Each row has two labels, one from each of two sets.
[-2.22  1.82  0.80 -1.34  0.20  1.80 -0.65  1.99 -1.31 -0.14 -0.73 -0.06
  2.52 -0.24 -1.74  0.59 -2.24 -0.29  1.14] | Sed Tilo
[ 1.23  0.06  0.37  0.29  1.83 -0.22  0.58 -4.27  0.59 -1.77  2.92 -0.31
  0.58  0.24  0.47  2.56 -1.39 -0.76  1.78] | toz Tilo
[ 1.33 -0.90 -0.11  1.04  1.45 -0.56 -3.38 -1.03  1.04 -0.97  4.79  0.13
  0.56  0.19  1.01  2.42 -1.00  0.62  0.01] | nurag romit
[ 1.82 -0.88 -0.68  0.98  0.49  2.69  1.00 -1.85  1.35  0.94  1.37 -0.03
  1.40 -0.35 -0.82  1.90  2.53 -0.60  0.13] | zino Kifaz
[ 2.86  0.99  0.91  0.68 -0.56  3.16 -0.17 -2.30  0.27 -0.39  1.63 -0.06
  1.45 -0.04  1.85  2.28 -0.68 -0.80  0.27] | zino Kifaz
[ 0.81  0.35 -0.33  0.55  1.00  0.20 -0.28  0.19  0.61 -1.45  3.80  1.02
  0.96  0.83 -0.03  2.14  0.23  0.66  0.39] | nurag romit
[ 2.35  0.41  0.43  0.21 -0.35  1.95  1.09 -2.30 -0.74 -0.42 -0.22 -0.69
 -0.33  0.14  1.06 -2.29 -2.81 -2.41  1.65] | zoluf pivoz
[ 0.23 -0.24  0.13  1.47 -0.15 -0.79 -0.45 -0.51 -0.03  0.50  2.35  0.04
  1.03  0.13 -1.38  1.02  0.82  1.37 -0.42] | nurag Kifaz
[ 1.43 -1.40  0.14  0.44  0.83  1.38  0.52 -0.60  0.61 -0.59  2.66  0.43
  0.34  0.39  0.35  1.50  0.74  0.31 -2.78] | nurag pivoz
[-1.49 -1.63 -0.47 -1.88 -1.37  2.79  1.85  2.53  1.10 -0.30  1.83  0.39
 -0.41  0.28 -0.35 -0.73 -0.86 -0.42 -1.05] | Sed romit
[ 3.05  1.24  0.51  1.25  2.48  3.73 -0.51 -3.15  0.10 -1.38  3.68  0.38
  0.71  0.97  0.83  4.37 -3.27 -1.35  1.27] | nurag Kifaz
[ 2.13  1.63  0.71  1.22  0.65  0.56 -0.60 -2.22 -0.55 -0.65  1.19  0.33
  0.26  0.25  0.35  2.52 -2.62 -0.79  1.61] | nurag pivoz
[ 0.77 -1.14 -0.87  1.13 -0.41  2.73  2.26  2.00  0.79 -0.14  3.99  0.31
 -1.20  0.58 -0.54 -0.87 -2.80 -0.09 -0.27] | Sed romit
[-1.29  0.46  0.82  0.43 -0.26  2.03 -0.15  0.54 -0.49 -0.50 -0.80  0.09
  0.61  0.42  0.05  0.36 -1.36 -0.31  1.64] | Sed romit
[-1.36 -0.26 -0.40 -0.86  0.40  1.58  1.32  0.07 -0.72 -0.01 -0.52 -0.70
  0.22 -0.29  0.81 -0.27 -1.32 -0.44  0.03] | zoluf Tilo
[-2.08 -0.80 -0.31 -0.08 -0.27 -1.08 -0.46  2.12  0.50  0.38  1.17  0.01
  0.58  0.42 -0.02  0.77  0.61  0.75 -0.04] | toz Tilo
[ 0.14  2.64  1.62 -0.46  2.03  0.53 -1.27 -1.28 -0.26 -0.95  1.59  0.24
  1.09  0.44 -3.01  4.67  0.07 -0.27  2.28] | nurag romit
[ 0.61 -0.95 -0.89  0.23  0.73  0.30  1.60 -1.10  0.71  0.83 -0.71 -0.05
  1.05  0.04  0.42  0.74  2.33  0.01 -0.47] | zino Tilo
[ 0.86 -0.77 -0.02  0.65  0.85  0.30  0.09  1.16  1.25 -1.34  2.82  0.22
 -0.45  0.38 -0.91  0.91 -0.67 -1.63 -0.53] | nurag romit
[ 2.56 -5.32 -1.29  0.82  0.74  0.99  0.78  0.55  2.02 -0.57  6.14 -1.10
 -1.05 -0.35  0.11  1.27 -0.26  0.02 -0.43] | nurag romit
[ 1.81 -1.44  0.27  0.14  0.58  3.06  1.93  0.63  0.32 -1.65  2.92  0.35
 -2.52  0.25 -1.00 -0.67 -3.01 -0.95 -0.88] | Sed pivoz
[-1.53 -0.22 -0.64 -0.68 -0.34  1.95 -0.01  2.48 -0.57  0.05  0.15  0.09
 -0.32  1.63 -0.46  0.48  0.12 -0.34 -1.54] | Sed Tilo
[-0.54 -0.90 -0.49  1.34  0.26 -0.98 -0.42 -0.19 -2.27 -0.45  2.52 -0.94
  0.38  1.15 -0.41 -0.79 -0.07  0.78 -0.48] | nurag romit
[-0.58 -0.55  0.21  0.33  0.23  0.44  0.17 -0.65  1.11  0.63  2.52 -1.10
  0.59 -0.25  0.47  1.41  0.82  0.47  0.55] | zino romit
[ 1.16  1.02 -0.05  0.91  0.41  0.91 -0.72 -1.31  0.27 -1.31  3.19 -0.33
 -0.04  0.77  0.52  2.92 -0.71 -0.57  1.40] | nurag Tilo
[-1.26 -1.10  0.04  1.77 -1.51 -0.47 -0.80 -0.55 -0.30 -0.01  1.60  0.31
  2.20  0.72  0.00  1.39  0.75  1.59 -0.81] | nurag pivoz
[-0.35 -1.49 -0.91 -0.80  0.32  2.52  2.30  1.60  0.36 -0.10  1.34 -0.25
 -0.37  0.42 -1.45 -0.94 -2.14 -1.36 -0.16] | Sed romit
[-0.57 -0.31 -0.34 -0.49  0.50  2.46  1.37  1.41 -0.13 -0.02  1.72  0.02
  0.13 -0.89  0.35  0.91 -0.54 -0.19  0.61] | Sed romit
[ 0.84 -0.97  0.16  0.97  0.75 -0.06 -1.40 -1.71  0.60 -0.41  2.59 -2.03
  0.41  0.51 -0.37  1.80 -0.36  0.34  0.75] | nurag romit
[-0.46 -0.41 -0.20  2.25  1.24 -0.39 -1.25  0.47 -0.14 -0.03  3.13  0.33
  0.01  0.60 -0.69  1.48 -1.06  0.24 -1.16] | toz Kifaz
[-0.57  0.40  0.62 -0.10  0.49 -2.10 -0.85  4.95  0.50 -0.26  1.78  0.30
 -0.11 -0.26  0.63  0.77 -1.25  1.52  0.67] | toz Tilo
